Here is a tiny trained network, its code and every weight. The questions are about switching its units off for an input and a class, where a switched-off unit gives its printed mean instead of its output.

import numpy as np


def w(rows, s, z=0):
    codes = np.array(rows[::2]) - 128.0
    scale = np.full(codes.shape[1], s)
    scale[-1] = z or s
    return codes * scale


def f(y):
    return np.maximum(y, 0)


def log_softmax(a):
    a = a - a.max(-1, keepdims=True)
    return a - np.log(np.exp(a).sum(-1, keepdims=True))


def net(x, mask):
    res = np.array(x, float).reshape(1, 5) / 4 @ E
    y = f(res @ A[0][:, :-1].T + A[0][:, -1])
    res = res + np.where(mask, y, B[0][:, -1]) @ B[0][:, :-1]
    return log_softmax(res[-1] @ U[:, :-1].T + U[:, -1])


A, B = {}, {}
E = w([
[172,14,105,67,117,104,145,124,61,60],'x0',
[153,193,163,180,107,155,251,156,131,56],'x1',
[200,163,19,135,138,127,173,39,135,161],'x2',
[123,120,134,131,129,114,155,133,121,147],'x3',
[145,135,128,119,108,106,139,140,137,141],'x4',
],0.017)
A[0] = w([
[127,207,133,224,142,156,155,114,227,153,184],'neuron 1',
[177,151,94,120,110,154,173,119,103,76,59],'neuron 2',
[93,142,199,86,96,122,92,159,106,130,195],'neuron 3',
[166,102,134,127,144,113,178,121,92,40,84],'neuron 4',
[71,161,202,125,122,133,112,173,151,120,161],'neuron 5',
[72,117,148,79,147,109,64,109,159,191,254],'neuron 6',
[81,154,115,130,167,134,84,124,176,208,195],'neuron 7',
[120,94,62,100,176,43,78,104,137,137,148],'neuron 8',
[148,85,98,67,150,103,85,152,38,120,137],'neuron 9',
[113,130,132,131,143,119,100,126,187,198,181],'neuron 10',
[155,151,31,93,135,146,190,10,141,134,98],'neuron 11',
],0.013,0.0074)
B[0] = w([
[158,168,128,187,238,167,136,123,138,80,251],'neuron 1',
[91,55,98,189,115,209,185,169,148,123,183],'neuron 2',
[120,57,181,130,70,158,193,179,150,113,201],'neuron 3',
[69,76,94,131,43,115,102,205,189,94,197],'neuron 4',
[50,118,187,106,85,169,196,177,155,118,206],'neuron 5',
[67,74,123,94,98,174,61,86,180,216,227],'neuron 6',
[128,141,88,166,81,101,99,145,245,161,220],'neuron 7',
[146,128,102,68,144,112,129,63,42,179,210],'neuron 8',
[148,105,173,83,54,120,160,118,18,205,210],'neuron 9',
[149,95,106,126,144,134,117,137,241,170,196],'neuron 10',
[157,153,46,178,69,179,146,90,179,188,248],'neuron 11',
],0.011,0.027)
U = w([
[105,88,105,136,66,190,115,145,184,167,153],'0',
[154,160,57,138,151,106,59,66,169,181,104],'1',
[125,69,233,55,119,122,105,114,70,163,112],'2',
[164,148,55,103,98,123,132,49,42,173,112],'3',
[84,214,243,122,167,171,159,181,140,86,232],'4',
[199,183,105,190,191,166,160,115,118,104,5],'5',
[84,78,142,122,91,70,105,216,111,11,184],'6',
],0.012,0.0033)

Each question gives the input, the list of numbers given to net, and the class t.
The units are the neurons (one row each of A and B). Each row of codes is followed by its name. A weight is (code - 128) times the scale printed after its matrix; where a second scale follows, it is the last column's (A, B and U).
mask holds one flag per neuron, in row order. A switched-off neuron (its flag False) gives its mean, the last column of its row in B, instead of its output. The means were averaged over made-up inputs and are rounded, as every weight is.
A unit's drop is (log p(t) with every unit on - log p(t) with that unit switched off) / (log p(t) with every unit on - log p(t) with every unit switched off).
The circuit of an input: a set's keep is (log p(t) with only the set's units on - log p(t) with every unit switched off) / (log p(t) with every unit on - log p(t) with every unit switched off). Starting from all 11 units, units are removed one at a time, each time the one whose removal leaves the highest keep (on an exact tie, the one counted first), for as long as the keep stays at least 0.8.
units of the circuit, in order: the units of the circuit, biggest drop first
unit that matters most: the unit with the biggest drop
k most important neurons: the k neurons with the biggest drops, biggest first
drop of u: that unit's drop, to one decimal
input [5,0,-6,-5,-5], class 2: units of the circuit, in order : neuron 9; neuron 11
input [-2,8,5,2,-3], class 5: unit that matters most : neuron 1
input [-3,1,4,-6,-5], class 5: units of the circuit, in order : neuron 6; neuron 1
input [-7,1,0,-7,7], class 4: units of the circuit, in order : neuron 1; neuron 11
input [2,-8,6,7,1], class 3: 2 most important neurons : neuron 8; neuron 9
input [1,3,-6,8,8], class 6: 2 most important neurons : neuron 1; neuron 11
input [-1,-2,1,-5,4], class 1: 2 most important neurons : neuron 5; neuron 3
input [1,8,-3,-4,2], class 6: 2 most important neurons : neuron 4; neuron 11
input [1,-2,-5,-7,-7], class 2: drop of neuron 8 : 0.0
input [-5,-7,1,7,-1], class 1: drop of neuron 5 : 0.1
input [4,4,0,3,-6], class 6: drop of neuron 6 : 0.2
